Below is a small trained network, with its code and all its weights. Each question gives an input and a target symbol and asks what happens when units are switched off, that is, made to give their printed mean instead of their output.

import numpy as np


def w(rows, s, z=0):
    codes = np.array(rows[::2]) - 128.0
    scale = np.full(codes.shape[1], s)
    scale[-1] = z or s
    return codes * scale


def f(y):
    return y / 2 * (1 + np.tanh(0.7978845608 * (y + 0.044715 * y**3)))


def softmax(a):
    e = np.exp(a - a.max(-1, keepdims=True))
    return e / e.sum(-1, keepdims=True)


def log_softmax(a):
    a = a - a.max(-1, keepdims=True)
    return a - np.log(np.exp(a).sum(-1, keepdims=True))


def net(x, mask):
    ids = ['ΓΘΛΦαεζμτω'.index(c) for c in x.split()]
    T = len(ids)
    res = E[ids] + P[:T]
    q, k, v = (res @ M[0].T for M in (Q, K, V))
    z = softmax(np.where(np.tri(T) > 0, q @ k.T / 3**0.5, -1e9)) @ v
    res = res + np.where(mask[0], z, O[0][:, -1]) @ O[0][:, :-1]
    y = f(res @ A[0][:, :-1].T + A[0][:, -1])
    res = res + np.where(mask[1:13], y, B[0][:, -1]) @ B[0][:, :-1]
    return log_softmax(res[-1] @ U[:, :-1].T + U[:, -1])


Q, K, V, O, A, B = {}, {}, {}, {}, {}, {}
E = w([
[39,144,184,124,136],'Γ',
[188,52,168,147,195],'Θ',
[85,89,211,60,136],'Λ',
[160,133,86,140,86],'Φ',
[152,75,181,121,76],'α',
[62,71,160,143,172],'ε',
[76,101,162,185,96],'ζ',
[46,143,3,193,176],'μ',
[138,175,234,47,206],'τ',
[125,229,144,206,136],'ω',
],0.022)
P = w([
[200,173,97,88,46],'0',
[199,135,150,112,83],'1',
[184,126,200,141,113],'2',
[179,125,216,163,145],'3',
[188,121,235,189,151],'4',
[194,110,250,200,165],'5',
[203,105,253,195,184],'6',
],0.005)
Q[0] = w([
[117,92,198,114,129],'head 0',
[191,169,5,94,162],'head 0',
[155,126,98,178,141],'head 0',
],0.018)
K[0] = w([
[210,104,248,197,147],'head 0',
[43,55,22,18,1],'head 0',
[159,79,64,95,28],'head 0',
],0.0083)
V[0] = w([
[112,98,148,102,174],'head 0',
[176,64,99,102,179],'head 0',
[175,251,158,130,175],'head 0',
],0.013)
O[0] = w([
[53,180,101,96,114,254],'head 0',
[92,2,51,85,80,44],'head 0',
[239,88,45,90,169,228],'head 0',
],0.0093,0.0023)
A[0] = w([
[79,58,139,191,151,254],'neuron 0',
[139,138,190,83,133,6],'neuron 1',
[120,166,155,162,40,108],'neuron 2',
[69,133,194,130,215,48],'neuron 3',
[166,136,251,88,133,45],'neuron 4',
[117,167,102,238,75,25],'neuron 5',
[187,129,66,99,71,64],'neuron 6',
[213,91,201,96,82,121],'neuron 7',
[160,197,107,171,17,208],'neuron 8',
[140,66,168,113,147,20],'neuron 9',
[144,97,42,155,160,106],'neuron 10',
[102,91,172,41,149,51],'neuron 11',
],0.011,0.0062)
B[0] = w([
[216,119,176,139,113,237],'neuron 0',
[131,117,113,132,101,157],'neuron 1',
[142,176,87,98,82,217],'neuron 2',
[140,126,91,2,177,194],'neuron 3',
[12,95,63,144,87,254],'neuron 4',
[157,82,52,120,87,165],'neuron 5',
[140,179,99,71,113,165],'neuron 6',
[72,108,154,184,197,255],'neuron 7',
[139,173,155,110,80,209],'neuron 8',
[97,204,116,117,91,155],'neuron 9',
[46,156,104,132,115,169],'neuron 10',
[145,94,97,160,45,196],'neuron 11',
],0.0092,0.011)
U = w([
[67,216,162,110,138,108],'Γ',
[157,26,113,171,73,105],'Θ',
[35,107,90,113,73,2],'Λ',
[187,151,188,165,103,195],'Φ',
[48,147,200,207,76,130],'α',
[166,135,255,93,144,215],'ε',
[188,228,123,113,25,127],'ζ',
[83,132,33,218,56,14],'μ',
[141,118,27,103,124,161],'τ',
[79,117,135,204,166,200],'ω',
],0.0091,0.0074)

Each question gives the input, a string of symbols that net reads in full, and the target symbol t.
The units are the heads (3 rows each of Q, K, V and O) and the neurons (one row each of A and B). Each row of codes is followed by its name. A weight is (code - 128) times the scale printed after its matrix; where a second scale follows, it is the last column's (O, A, B and U).
mask holds one flag per unit, heads first, then neurons. A switched-off unit (its flag False) gives its mean, the last column of its rows in O or B, instead of its output. The means were averaged over made-up inputs and are rounded, as every weight is.
A unit's drop is (log p(t) with every unit on - log p(t) with that unit switched off) / (log p(t) with every unit on - log p(t) with every unit switched off).
The circuit of an input: a set's keep is (log p(t) with only the set's units on - log p(t) with every unit switched off) / (log p(t) with every unit on - log p(t) with every unit switched off). Starting from the 12 units with the biggest drops (on a tie, the unit counted first), units are removed one at a time, each time the one whose removal leaves the highest keep (on an exact tie, the one counted first), for as long as the keep stays at least 0.8.
circuit, biggest first: the units of the circuit, biggest drop first
unit that matters most: the unit with the biggest drop
top k neurons: the k neurons with the biggest drops, biggest first
drop of u: that unit's drop, to one decimal
input α α ζ Λ, target Λ: unit that matters most	neuron 4
input Λ ω α α, target ω: circuit, biggest first	[neuron 7; head 0; neuron 4]
input Λ ε τ μ Θ Λ, target Θ: circuit, biggest first	[head 0; neuron 11; neuron 4]
input Γ ε τ α Φ ω ω, target Φ: circuit, biggest first	[head 0; neuron 2]
input Λ τ Λ α Θ Φ Γ, target Θ: circuit, biggest first	[head 0; neuron 0; neuron 11; neuron 4]
input ω Λ Θ Λ Θ Λ, target Θ: circuit, biggest first	[head 0; neuron 11; neuron 0]
input ω ε α α Λ α Γ, target ω: top 2 neurons	[neuron 4; neuron 7]
input Φ α Λ, target Λ: top 3 neurons	[neuron 3; neuron 4; neuron 11]
input ζ μ Λ ε, target ε: top 3 neurons	[neuron 0; neuron 4; neuron 3]
input Φ Φ Γ, target Γ: top 2 neurons	[neuron 3; neuron 11]
input α Λ ω, target ζ: drop of neuron 8	0.2
input Φ Θ ε α α ε, target Θ: drop of neuron 6	0.0
input ζ ε Φ α α α Γ, target Γ: drop of neuron 5	0.1
